Below is a small trained network, with its code and all its weights. Each question gives an input and a target symbol and asks what happens when units are switched off, that is, made to give their printed mean instead of their output.

import numpy as np


def w(rows, s, z=0):
    codes = np.array(rows[::2]) - 128.0
    scale = np.full(codes.shape[1], s)
    scale[-1] = z or s
    return codes * scale


def norm(h):
    return h / np.sqrt((h * h).mean(-1, keepdims=True) + 1e-5)


def f(y):
    return y / 2 * (1 + np.tanh(0.7978845608 * (y + 0.044715 * y**3)))


def softmax(a):
    e = np.exp(a - a.max(-1, keepdims=True))
    return e / e.sum(-1, keepdims=True)


def log_softmax(a):
    a = a - a.max(-1, keepdims=True)
    return a - np.log(np.exp(a).sum(-1, keepdims=True))


def net(x, mask):
    ids = ['βγδζθμξπστφψ'.index(c) for c in x.split()]
    T = len(ids)
    res = E[ids] + P[:T]
    u = 0
    for l in range(3):
        q, k, v = (norm(res) @ M[l].T for M in (Q, K, V))
        z = softmax(np.where(np.tri(T) > 0, q @ k.T / 2**0.5, -1e9)) @ v
        res = res + np.where(mask[u], z, O[l][:, -1]) @ O[l][:, :-1]
        u += 1
        y = f(norm(res) @ A[l][:, :-1].T + A[l][:, -1])
        res = res + np.where(mask[u : u + 4], y, B[l][:, -1]) @ B[l][:, :-1]
        u += 4
    return log_softmax(norm(res)[-1] @ U[:, :-1].T + U[:, -1])


Q, K, V, O, A, B = {}, {}, {}, {}, {}, {}
E = w([
[146,98,97],'β',
[123,124,116],'γ',
[139,141,122],'δ',
[154,107,130],'ζ',
[157,140,164],'θ',
[131,114,143],'μ',
[149,123,105],'ξ',
[160,141,131],'π',
[122,140,152],'σ',
[151,95,89],'τ',
[102,190,4],'φ',
[171,139,127],'ψ',
],0.026)
P = w([
[133,48,81],'0',
[192,206,152],'1',
[203,254,201],'2',
[139,211,202],'3',
[140,208,182],'4',
[48,151,131],'5',
],0.0083)
Q[0] = w([
[165,177,109],'L0H0',
[2,59,58],'L0H0',
],0.015)
K[0] = w([
[102,154,123],'L0H0',
[193,254,123],'L0H0',
],0.02)
V[0] = w([
[33,136,4],'L0H0',
[227,184,35],'L0H0',
],0.016)
O[0] = w([
[64,41,73,71],'L0H0',
[5,141,171,253],'L0H0',
],0.016,0.007)
A[0] = w([
[113,195,5,2],'L0N0',
[170,114,73,101],'L0N1',
[142,173,101,155],'L0N2',
[115,194,89,94],'L0N3',
],0.027,0.004)
B[0] = w([
[131,254,85,173],'L0N0',
[162,54,132,190],'L0N1',
[83,138,171,253],'L0N2',
[112,94,133,243],'L0N3',
],0.027,0.0034)
Q[1] = w([
[75,136,42],'L1H0',
[229,56,3],'L1H0',
],0.016)
K[1] = w([
[182,210,67],'L1H0',
[23,254,106],'L1H0',
],0.016)
V[1] = w([
[119,163,10],'L1H0',
[115,216,181],'L1H0',
],0.013)
O[1] = w([
[162,3,198,2],'L1H0',
[67,247,229,213],'L1H0',
],0.0073,0.0037)
A[1] = w([
[176,114,125,49],'L1N0',
[109,247,6,43],'L1N1',
[45,120,69,250],'L1N2',
[83,163,135,54],'L1N3',
],0.02,0.0014)
B[1] = w([
[142,95,197,142],'L1N0',
[55,235,4,197],'L1N1',
[175,175,182,254],'L1N2',
[150,125,73,215],'L1N3',
],0.022,0.0092)
Q[2] = w([
[211,90,54],'L2H0',
[155,147,254],'L2H0',
],0.024)
K[2] = w([
[96,168,101],'L2H0',
[116,3,124],'L2H0',
],0.032)
V[2] = w([
[255,190,99],'L2H0',
[78,25,85],'L2H0',
],0.024)
O[2] = w([
[250,176,178,83],'L2H0',
[128,74,40,2],'L2H0',
],0.021,0.0088)
A[2] = w([
[25,97,79,140],'L2N0',
[52,137,168,52],'L2N1',
[212,185,162,192],'L2N2',
[136,2,124,253],'L2N3',
],0.024,0.0031)
B[2] = w([
[224,141,206,252],'L2N0',
[121,29,123,206],'L2N1',
[138,36,60,236],'L2N2',
[130,233,4,179],'L2N3',
],0.024,0.014)
U = w([
[71,254,82,127],'β',
[29,161,171,99],'γ',
[186,238,217,40],'δ',
[101,58,182,166],'ζ',
[118,63,175,126],'θ',
[52,152,157,132],'μ',
[144,149,77,212],'ξ',
[128,138,84,127],'π',
[159,112,87,115],'σ',
[55,63,69,251],'τ',
[141,155,86,121],'φ',
[249,61,125,72],'ψ',
],0.012,0.0032)

Each question gives the input, a string of symbols that net reads in full, and the target symbol t.
The units are the heads (2 rows each of Q, K, V and O) and the neurons (one row each of A and B). Each row of codes is followed by its name. A weight is (code - 128) times the scale printed after its matrix; where a second scale follows, it is the last column's (O, A, B and U).
mask holds one flag per unit, layer by layer, with each layer's heads first. A switched-off unit (its flag False) gives its mean, the last column of its rows in O or B, instead of its output. The means were averaged over made-up inputs and are rounded, as every weight is.
A unit's drop is (log p(t) with every unit on - log p(t) with that unit switched off) / (log p(t) with every unit on - log p(t) with every unit switched off).
The circuit of an input: a set's keep is (log p(t) with only the set's units on - log p(t) with every unit switched off) / (log p(t) with every unit on - log p(t) with every unit switched off). Starting from the 12 units with the biggest drops (on a tie, the unit counted first), units are removed one at a time, each time the one whose removal leaves the highest keep (on an exact tie, the one counted first), for as long as the keep stays at least 0.8.
circuit, biggest first: the units of the circuit, biggest drop first
unit that matters most: the unit with the biggest drop
top k neurons: the k neurons with the biggest drops, biggest first
top k neurons in layer l: the k neurons of layer l with the biggest drops, biggest first
drop when u is switched off: that unit's drop, to one decimal
input σ ζ ξ, target ψ: circuit, biggest first	[L0H0 L0N1]
input π σ φ ζ, target γ: circuit, biggest first	[L0H0 L2N0]
input σ θ θ, target ψ: circuit, biggest first	[L0H0 L2N2]
input ζ ξ σ σ θ, target β: top 2 neurons in layer 1	[L1N1 L1N2]
input ζ θ φ ξ τ σ, target β: top neuron in layer 1	[L1N1]
input ζ ξ θ π β, target β: top 2 neurons	[L1N1 L0N1]
input ζ ξ θ σ θ θ, target β: circuit, biggest first	[L1H0 L1N1]
input ζ γ ψ, target β: top 3 neurons	[L0N1 L1N1 L2N0]
input φ γ θ φ δ ξ, target τ: circuit, biggest first	[L0H0 L2H0]
input ζ θ θ θ φ μ, target β: top 2 neurons	[L2N0 L1N1]
input ζ π δ, target β: top 4 neurons	[L0N1 L2N0 L0N0 L1N1]
input π σ θ, target γ: top 2 neurons	[L2N0 L1N2]
input δ θ θ ζ θ γ, target ζ: top 2 neurons	[L1N2 L0N0]
input φ μ θ θ ζ ψ, target τ: circuit, biggest first	[L0H0]
input φ δ φ π γ, target τ: top 2 neurons	[L1N2 L1N1]
input δ σ δ π, target ζ: top 2 neurons in layer 2	[L2N0 L2N1]
input σ β ξ φ ζ, target ψ: top 2 neurons	[L2N2 L0N1]
input θ θ ξ σ ψ τ, target δ: drop when L1H0 is switched off	0.1
input φ π σ τ, target τ: drop when L0N2 is switched off	0.0
input φ δ φ δ, target τ: unit that matters most	L2H0
input σ γ π φ δ, target ψ: drop when L0H0 is switched off	1.1
input π μ σ ζ π, target γ: drop when L0H0 is switched off	0.2
input ζ σ σ, target β: top 2 neurons in layer 0	[L0N0 L0N1]
input ζ θ φ β, target β: top 2 neurons	[L1N1 L2N0]
